Below are the code and all the weights of a small trained network. Each question names an input and a target symbol and asks about switching units off, where a switched-off unit gives its printed mean instead of its output.

import numpy as np


def w(rows, s, z=0):
    codes = np.array(rows[::2]) - 128.0
    scale = np.full(codes.shape[1], s)
    scale[-1] = z or s
    return codes * scale


def f(y):
    return np.maximum(y, 0)


def softmax(a):
    e = np.exp(a - a.max(-1, keepdims=True))
    return e / e.sum(-1, keepdims=True)


def log_softmax(a):
    a = a - a.max(-1, keepdims=True)
    return a - np.log(np.exp(a).sum(-1, keepdims=True))


def net(x, mask):
    ids = ['γδζηθτφ'.index(c) for c in x.split()]
    T = len(ids)
    res = E[ids] + P[:T]
    r = res
    for j in range(3):
        rows = slice(3 * j, 3 * j + 3)
        q, k, v = (r @ M[0][rows].T for M in (Q, K, V))
        z = softmax(np.where(np.tri(T) > 0, q @ k.T / 3**0.5, -1e9)) @ v
        o = O[0][rows]
        res = res + np.where(mask[j], z, o[:, -1]) @ o[:, :-1]
    y = f(res @ A[0][:, :-1].T + A[0][:, -1])
    res = res + np.where(mask[3:7], y, B[0][:, -1]) @ B[0][:, :-1]
    return log_softmax(res[-1] @ U[:, :-1].T + U[:, -1])


Q, K, V, O, A, B = {}, {}, {}, {}, {}, {}
E = w([
[179,85,198,78],'γ',
[57,67,119,98],'δ',
[116,63,159,82],'ζ',
[149,226,101,37],'η',
[252,56,141,61],'θ',
[185,129,34,208],'τ',
[101,66,10,127],'φ',
],0.013)
P = w([
[41,198,194,83],'0',
[46,107,121,98],'1',
[52,115,74,102],'2',
[139,76,35,93],'3',
[181,46,39,98],'4',
[254,21,53,116],'5',
],0.0053)
Q[0] = w([
[122,124,148,168],'H1',
[131,111,84,81],'H1',
[157,136,79,92],'H1',
[158,145,26,27],'H2',
[56,254,246,228],'H2',
[147,32,64,122],'H2',
[72,212,33,171],'H3',
[147,171,112,68],'H3',
[147,165,94,211],'H3',
],0.029)
K[0] = w([
[109,126,153,144],'H1',
[143,118,77,117],'H1',
[142,89,96,127],'H1',
[127,142,99,31],'H2',
[136,3,156,194],'H2',
[136,228,140,128],'H2',
[98,233,169,130],'H3',
[128,118,187,153],'H3',
[85,168,131,70],'H3',
],0.038)
V[0] = w([
[63,140,78,71],'H1',
[130,170,144,88],'H1',
[112,161,130,48],'H1',
[20,63,180,141],'H2',
[93,67,43,28],'H2',
[77,168,6,184],'H2',
[102,140,153,109],'H3',
[112,95,153,184],'H3',
[120,151,74,114],'H3',
],0.019)
O[0] = w([
[213,123,158,119,230],'H1',
[134,127,113,170,84],'H1',
[175,101,117,174,134],'H1',
[146,254,139,119,81],'H2',
[27,132,188,63,253],'H2',
[110,129,231,204,152],'H2',
[142,109,164,135,134],'H3',
[126,125,130,169,79],'H3',
[167,130,112,104,151],'H3',
],0.019,0.014)
A[0] = w([
[161,104,121,94,52],'N1',
[190,136,2,173,3],'N2',
[206,151,56,113,171],'N3',
[103,51,152,144,48],'N4',
],0.014,0.004)
B[0] = w([
[150,130,178,101,195],'N1',
[79,200,247,107,177],'N2',
[103,98,50,220,193],'N3',
[161,175,94,153,254],'N4',
],0.016,0.03)
U = w([
[41,165,165,164,93],'γ',
[109,239,156,107,2],'δ',
[64,167,108,132,184],'ζ',
[100,114,176,85,153],'η',
[2,85,146,117,218],'θ',
[91,130,175,193,175],'τ',
[38,114,241,136,71],'φ',
],0.0047,0.0067)

Each question gives the input, a string of symbols that net reads in full, and the target symbol t.
The units are the heads (3 rows each of Q, K, V and O) and the neurons (one row each of A and B). Each row of codes is followed by its name. A weight is (code - 128) times the scale printed after its matrix; where a second scale follows, it is the last column's (O, A, B and U).
mask holds one flag per unit, heads first, then neurons. A switched-off unit (its flag False) gives its mean, the last column of its rows in O or B, instead of its output. The means were averaged over made-up inputs and are rounded, as every weight is.
A unit's drop is (log p(t) with every unit on - log p(t) with that unit switched off) / (log p(t) with every unit on - log p(t) with every unit switched off).
The circuit of an input: a set's keep is (log p(t) with only the set's units on - log p(t) with every unit switched off) / (log p(t) with every unit on - log p(t) with every unit switched off). Starting from all 7 units, units are removed one at a time, each time the one whose removal leaves the highest keep (on an exact tie, the one counted first), for as long as the keep stays at least 0.8.
circuit, biggest first: the units of the circuit, biggest drop first
unit that matters most: the unit with the biggest drop
top k neurons: the k neurons with the biggest drops, biggest first
heads that matter: for each layer, one digit per head in row order, 1 if its drop is at least 0.15 and else 0, layers parted by /
input η τ γ φ τ ζ, target η: circuit, biggest first -> [N3 H2 N2]
input φ τ θ, target φ: unit that matters most -> H2
input θ φ η φ, target η: heads that matter -> 101
input ζ ζ δ η, target τ: circuit, biggest first -> [H1 N4 H2]
input τ γ τ δ φ δ, target τ: heads that matter -> 010
input δ δ φ δ, target δ: heads that matter -> 010
input γ δ τ δ, target γ: heads that matter -> 011
input ζ δ φ γ, target ζ: circuit, biggest first -> [H2 N3]
input θ γ γ, target θ: top 2 neurons -> [N4 N3]
input ζ φ γ γ φ δ, target ζ: heads that matter -> 010
input θ ζ γ δ, target θ: circuit, biggest first -> [H2 N4]
input γ ζ τ, target γ: heads that matter -> 010
input φ η δ θ θ φ, target η: heads that matter -> 001
input φ τ η δ γ τ, target θ: circuit, biggest first -> [H1]
input ζ γ φ τ θ, target ζ: top 2 neurons -> [N3 N2]
input η φ δ τ, target η: heads that matter -> 011
input δ γ φ τ, target δ: heads that matter -> 010
input γ τ γ, target γ: heads that matter -> 011
input η φ γ, target η: top 2 neurons -> [N3 N1]
input ζ δ ζ, target ζ: top 2 neurons -> [N3 N2]
input φ δ ζ φ η δ, target η: circuit, biggest first -> [N3 H1 N2]
input δ δ δ φ γ, target δ: circuit, biggest first -> [H2]
input η φ φ δ, target η: top 3 neurons -> [N3 N1 N2]
input γ δ φ, target γ: circuit, biggest first -> [N3 N2 H2]
input θ θ τ η, target θ: heads that matter -> 100
